(in the rows, 128 means zero)
Each row has two labels, one from each of two sets.
[109 146 111 105 129  82 143 113 136 117 137 133 147 109 120 100 118 121
 137 154  95 167 170 117 121 154 157 134 132 106 143 117 126  50 106 122
 121 149 115 128 221 129  83]  E + W
[131 115 126 168 119 126 147 127 120 137 140 138 110 116 122 111 116 126
 141  89 124 125 105 115 117 156 129 130 142 126 130 112 128 204 105 129
 129 130 115 147 157 132 103]  G + K
[113 136 128 171 125  86 138 122 136 116 137 142 139 113 124  95 124 136
 137 108 118 167 116 103 113 169 121 124 114 122 141 123 134 178  78 126
 120 136 108 136 229 142  87]  G + W
[ 63  89 108 115 143 117 109 149 128 133 174 120 142 140 120 100 145 136
 116 177  77 125  99 112 120 125  83 118 110 121 137 104 106  90 190 124
 130 122 126 123 189 125  86]  Q + K
[116 105 131 201 112 160 126 142 131 135 136 133 111 132 127 134 118 135
 136 118 123 130 117 117 123 116 139 131 133 152 117 127 132 154 122 136
 130 132 120 136 111 141 141]  G + K
[122 131 130 152 110 108 132 116 142 116 128 131 121 118 117 113 112 123
 137 126 112 164 165 128 125 132 177 132 123 127 132 125 140 159  79 134
 125 144 105 131 191 137 111]  E + K
[111 122 133 193 115 150 120 155 125 139 142 128 107 139 119 141 116 135
 125 122 121 146 124 130 129 105 129 126 143 175 129 127 133 167 130 130
 126 139 115 136 126 139 137]  Q + K
[130  81 136 218 117 170 146 161 116 148 127 131  91 146 129 141 121 118
 117 123 128 112  92 105 135  83 137 108 139 153 115 119 131 151 159 143
 137 129 125 131  73 138 153]  G + K
[130 150 133 175 104 134 126 141 141 130 126 129 108 132 116 151 100 123
 130 115 126 165 180 134 132 107 173 142 156 167 138 136 149 181  83 131
 130 157 112 134 148 145 139]  E + W
[122 117 136 161 116 130 131 122 131 130 142 131 119 117 119 106 118 116
 149 104 119 130 107 141 113 131 150 136 141 129 130 112 122 193 110 137
 127 136 118 136 172 134 116]  G + K
[106 101 126 133 117 150 121 149 137 135 136 115 111 153 120 134 124 113
 109 165 114 138 135 107 133  86 162 129 132 123 143 124 138 147 155 136
 134 150 113 125 145 135 142]  E + K
[ 95  91 117 122 119 122 129 124 138 102 159 123 128 132 115  97 129 115
 129 148  97 144 115 117 120 126 143 128 124 110 133 115 120 138 131 138
 131 137 116 135 188 130 109]  E + K
[ 96  92 116 163 126 120 144 147 127 135 147 129 133 129 128 110 135 116
 118 170  95 145 124  88 119 123 126 118 133 126 136 120 114  60 165 135
 126 146 121 117 178 142 109]  E + W
[119  91 114 139 132 154 124 139 117 142 161 153 120 124 127  74 125 130
 132 118 108 117 104 109 111 146 106 121 135 110 113 100 113 164 176 133
 126 109 117 135 119 117 120]  G + K
[100  99 124 134 115 129 143 123 148 125 145 128 134 124 121 100 111 118
 132 145 109 157 125 108 121 129 157 136 119 109 136 126 129 110 107 145
 128 142 119 128 190 132 119]  E + K
[109 105 133 218 117 128 136 139 129 138 130 132 115 119 122 112 134 130
 142 103 120 136  74 121 114 134 122 121 133 157 131 121 127 197 122 140
 131 138 115 136 172 150 112]  G + W
[111 146 121 141 116 112 142 130 140 124 134 125 128 130 122 134 112  79
 135 150 106 165 177 130 128 127 158 139 135 135 144 129 137  90  95 125
 119 157 111 128 191 140  98]  E + W
[113  73 146 222 106 119 158 141 137 133 167 144  93 129 122  89 119 134
 115  87 112 147 107 102 127 138 116  93 102 160 104 122 154 252  86 137
 141 134 113 141 193 148 125]  G + K
[145 128 137 200 101 173 139 145 127 138 133 152 101 121 126 123 101 121
 134  76 136 146 135 122 130 122 148 120 148 163 100 124 137 223  92 140
 133 132 118 141 129 132 158]  G + K
[166 173 142 197 101 147 120 133 137 114 116 169 109 105 124 127  82 143
 143  53 143 191 183 134 122 136 164 133 150 179  94 134 147 225  50 133
 124 130 107 142 135 127 147]  G + K
